Below is a small trained network, with its code and all its weights. Each question gives an input and a class and asks what happens when units are switched off, that is, made to give their printed mean instead of their output.

import numpy as np


def w(rows, s, z=0):
    codes = np.array(rows[::2]) - 128.0
    scale = np.full(codes.shape[1], s)
    scale[-1] = z or s
    return codes * scale


def f(y):
    return np.maximum(y, 0)


def log_softmax(a):
    a = a - a.max(-1, keepdims=True)
    return a - np.log(np.exp(a).sum(-1, keepdims=True))


def net(x, mask):
    res = np.array(x, float).reshape(1, 7) / 4 @ E
    y = f(res @ A[0][:, :-1].T + A[0][:, -1])
    res = res + np.where(mask, y, B[0][:, -1]) @ B[0][:, :-1]
    return log_softmax(res[-1] @ U[:, :-1].T + U[:, -1])


A, B = {}, {}
E = w([
[250,114,90,224,192,142],'x0',
[129,127,128,129,127,128],'x1',
[149,253,74,58,167,88],'x2',
[138,175,226,111,216,187],'x3',
[78,86,46,114,200,205],'x4',
[116,73,164,94,229,33],'x5',
[43,192,124,227,136,86],'x6',
],0.0059)
A[0] = w([
[182,187,194,135,74,69,159],'neuron 0',
[184,91,117,197,156,148,105],'neuron 1',
[59,135,151,73,91,134,49],'neuron 2',
[75,159,117,172,152,119,111],'neuron 3',
[124,188,185,109,200,180,119],'neuron 4',
[60,111,32,117,204,209,36],'neuron 5',
[202,81,107,27,103,163,96],'neuron 6',
[87,66,132,155,141,174,129],'neuron 7',
[134,159,118,151,91,172,70],'neuron 8',
[110,159,76,97,168,143,114],'neuron 9',
[108,101,198,154,146,177,111],'neuron 10',
[100,89,118,120,189,80,139],'neuron 11',
[155,253,74,57,158,83,31],'neuron 12',
[131,162,116,139,96,178,58],'neuron 13',
[135,123,113,140,141,124,254],'neuron 14',
[183,131,113,170,161,101,105],'neuron 15',
[138,173,205,131,154,191,65],'neuron 16',
[57,183,99,213,147,105,103],'neuron 17',
[111,88,128,100,224,31,43],'neuron 18',
[44,133,151,60,111,124,67],'neuron 19',
[146,129,95,132,80,91,123],'neuron 20',
[126,94,52,138,86,83,55],'neuron 21',
[86,97,143,98,113,133,159],'neuron 22',
[93,127,149,175,122,116,138],'neuron 23',
[96,75,125,144,136,163,121],'neuron 24',
[129,197,82,139,80,233,98],'neuron 25',
[117,96,41,119,110,82,140],'neuron 26',
[125,58,206,182,83,121,168],'neuron 27',
[180,156,91,140,169,119,101],'neuron 28',
[107,132,123,133,144,118,65],'neuron 29',
],0.011,0.002)
B[0] = w([
[218,146,195,140,167,50,213],'neuron 0',
[84,211,127,190,162,181,208],'neuron 1',
[120,178,121,213,186,162,192],'neuron 2',
[138,103,121,68,176,150,180],'neuron 3',
[72,89,19,135,122,55,215],'neuron 4',
[236,181,193,147,152,22,225],'neuron 5',
[117,89,141,25,241,162,211],'neuron 6',
[179,161,119,99,66,132,193],'neuron 7',
[95,86,175,138,116,134,171],'neuron 8',
[184,166,127,117,91,111,186],'neuron 9',
[105,120,56,108,86,119,190],'neuron 10',
[107,82,174,137,75,140,199],'neuron 11',
[161,177,78,78,4,208,254],'neuron 12',
[111,83,173,152,106,132,168],'neuron 13',
[104,146,130,123,124,157,168],'neuron 14',
[110,176,140,184,164,155,190],'neuron 15',
[92,84,61,151,144,55,191],'neuron 16',
[131,86,130,29,221,174,215],'neuron 17',
[94,27,222,154,70,144,231],'neuron 18',
[115,193,132,228,172,169,205],'neuron 19',
[111,108,97,146,145,74,177],'neuron 20',
[81,102,44,147,130,73,191],'neuron 21',
[116,166,121,160,146,170,176],'neuron 22',
[145,113,120,76,152,158,168],'neuron 23',
[160,171,124,98,85,123,179],'neuron 24',
[84,42,221,153,71,143,221],'neuron 25',
[89,116,52,144,113,75,201],'neuron 26',
[172,169,108,73,46,154,218],'neuron 27',
[100,184,118,167,140,173,188],'neuron 28',
[128,118,132,120,137,133,140],'neuron 29',
],0.02,0.0077)
U = w([
[160,163,65,84,14,192,251],'0',
[60,11,217,181,67,152,89],'1',
[82,192,105,234,185,209,75],'2',
[64,77,2,140,123,35,121],'3',
[233,155,173,124,134,33,112],'4',
[117,72,108,16,230,203,133],'5',
],0.0085,0.0025)

Each question gives the input, the list of numbers given to net, and the class t.
The units are the neurons (one row each of A and B). Each row of codes is followed by its name. A weight is (code - 128) times the scale printed after its matrix; where a second scale follows, it is the last column's (A, B and U).
mask holds one flag per neuron, in row order. A switched-off neuron (its flag False) gives its mean, the last column of its row in B, instead of its output. The means were averaged over made-up inputs and are rounded, as every weight is.
A unit's drop is (log p(t) with every unit on - log p(t) with that unit switched off) / (log p(t) with every unit on - log p(t) with every unit switched off).
unit that matters most: the unit with the biggest drop
top k neurons: the k neurons with the biggest drops, biggest first
drop when u is switched off: that unit's drop, to one decimal
input [8,2,6,-6,-8,1,8], class 2: top 2 neurons -> (neuron 15; neuron 28)
input [4,8,7,7,4,3,7], class 0: top 3 neurons -> (neuron 12; neuron 6; neuron 9)
input [-1,-3,-1,-3,-7,3,7], class 4: unit that matters most -> neuron 0
input [-8,-6,-5,-4,8,-2,8], class 2: top 2 neurons -> (neuron 19; neuron 2)
input [-3,-5,3,3,6,8,7], class 1: top 2 neurons -> (neuron 18; neuron 11)
input [6,8,2,-5,5,0,-6], class 2: top 2 neurons -> (neuron 1; neuron 17)
input [-3,-5,2,4,7,-6,7], class 4: top 2 neurons -> (neuron 5; neuron 18)
input [6,-6,5,6,0,-2,-6], class 2: top 4 neurons -> (neuron 28; neuron 17; neuron 15; neuron 1)
input [2,8,-1,-7,-2,7,-3], class 1: top 4 neurons -> (neuron 18; neuron 4; neuron 11; neuron 16)
input [-4,6,1,-1,-3,1,4], class 2: top 2 neurons -> (neuron 6; neuron 5)
input [8,-5,-8,0,-2,-3,1], class 0: top 4 neurons -> (neuron 27; neuron 19; neuron 7; neuron 2)
input [-4,6,1,4,-3,4,-3], class 1: top 4 neurons -> (neuron 18; neuron 1; neuron 5; neuron 26)
input [-8,-1,5,-5,-3,-3,6], class 2: top 2 neurons -> (neuron 19; neuron 2)
input [1,4,4,-2,3,-5,2], class 1: unit that matters most -> neuron 25
input [-8,6,1,-1,0,5,-3], class 2: drop when neuron 2 is switched off -> 0.1
input [4,7,1,-4,0,2,1], class 2: drop when neuron 28 is switched off -> 0.2
input [-5,-4,6,-7,2,3,-5], class 3: drop when neuron 27 is switched off -> 1.4
